Below are the code and all the weights of a small trained network. Each question names an input and a class and asks about switching units off, where a switched-off unit gives its printed mean instead of its output.

import numpy as np


def w(rows, s, z=0):
    codes = np.array(rows[::2]) - 128.0
    scale = np.full(codes.shape[1], s)
    scale[-1] = z or s
    return codes * scale


def f(y):
    return np.maximum(y, 0)


def log_softmax(a):
    a = a - a.max(-1, keepdims=True)
    return a - np.log(np.exp(a).sum(-1, keepdims=True))


def net(x, mask):
    res = np.array(x, float).reshape(1, 5) / 4 @ E
    y = f(res @ A[0][:, :-1].T + A[0][:, -1])
    res = res + np.where(mask, y, B[0][:, -1]) @ B[0][:, :-1]
    return log_softmax(res[-1] @ U[:, :-1].T + U[:, -1])


A, B = {}, {}
E = w([
[131,133,131,119,134,119,134,148],'x0',
[46,183,131,135,70,118,246,101],'x1',
[145,142,137,112,137,107,141,152],'x2',
[109,174,119,62,239,173,115,67],'x3',
[143,143,130,147,131,114,127,107],'x4',
],0.013)
A[0] = w([
[205,86,128,135,161,126,9,159,161],'N0',
[142,164,127,116,106,108,187,109,182],'N1',
[103,159,136,90,251,154,108,87,5],'N2',
[120,125,134,106,158,133,137,113,17],'N3',
[79,170,120,137,81,144,218,115,160],'N4',
[170,75,141,181,22,88,108,179,11],'N5',
[81,144,144,149,129,125,157,126,155],'N6',
[107,89,143,119,138,108,117,118,144],'N7',
[96,118,141,148,157,142,118,162,78],'N8',
[127,110,142,107,143,119,136,108,82],'N9',
],0.021,0.0035)
B[0] = w([
[33,21,212,121,77,37,219,92,253],'N0',
[74,66,153,160,112,139,121,120,175],'N1',
[193,227,66,149,149,192,91,212,235],'N2',
[157,143,98,131,110,143,107,114,152],'N3',
[88,49,184,114,121,70,156,107,220],'N4',
[199,250,42,137,183,223,74,176,253],'N5',
[146,125,149,117,124,54,168,111,167],'N6',
[169,142,144,208,189,48,100,59,140],'N7',
[134,144,95,151,73,135,154,23,136],'N8',
[104,112,99,183,128,181,90,66,140],'N9',
],0.011,0.027)
U = w([
[65,34,213,136,97,10,202,62,254],'0',
[209,254,44,156,162,177,88,146,2],'1',
],0.0078,0.00096)

Each question gives the input, the list of numbers given to net, and the class t.
The units are the neurons (one row each of A and B). Each row of codes is followed by its name. A weight is (code - 128) times the scale printed after its matrix; where a second scale follows, it is the last column's (A, B and U).
mask holds one flag per neuron, in row order. A switched-off neuron (its flag False) gives its mean, the last column of its row in B, instead of its output. The means were averaged over made-up inputs and are rounded, as every weight is.
A unit's drop is (log p(t) with every unit on - log p(t) with that unit switched off) / (log p(t) with every unit on - log p(t) with every unit switched off).
The circuit of an input: a set's keep is (log p(t) with only the set's units on - log p(t) with every unit switched off) / (log p(t) with every unit on - log p(t) with every unit switched off). Starting from all 10 units, units are removed one at a time, each time the one whose removal leaves the highest keep (on an exact tie, the one counted first), for as long as the keep stays at least 0.8.
circuit, biggest first: the units of the circuit, biggest drop first
top k neurons: the k neurons with the biggest drops, biggest first
drop of u: that unit's drop, to one decimal
input [-7,2,5,-3,4], class 1: circuit, biggest first => (N0)
input [-1,5,0,5,2], class 0: top 3 neurons => (N5 N4 N1)
input [8,-6,-3,-5,-3], class 0: top 2 neurons => (N0 N2)
input [-5,8,-3,7,6], class 0: top 2 neurons => (N4 N5)
input [7,4,6,-7,8], class 1: top 2 neurons => (N5 N0)
input [-4,6,-3,-8,7], class 1: top 2 neurons => (N5 N0)
input [-2,3,4,-4,-6], class 1: top 2 neurons => (N0 N5)
input [8,-3,6,3,-3], class 0: top 2 neurons => (N5 N0)
input [2,2,4,-6,-3], class 1: drop of N5 => 1.0
input [4,-8,-5,3,-8], class 0: drop of N0 => 2.8
input [5,3,-6,-5,-8], class 1: drop of N5 => 3.0
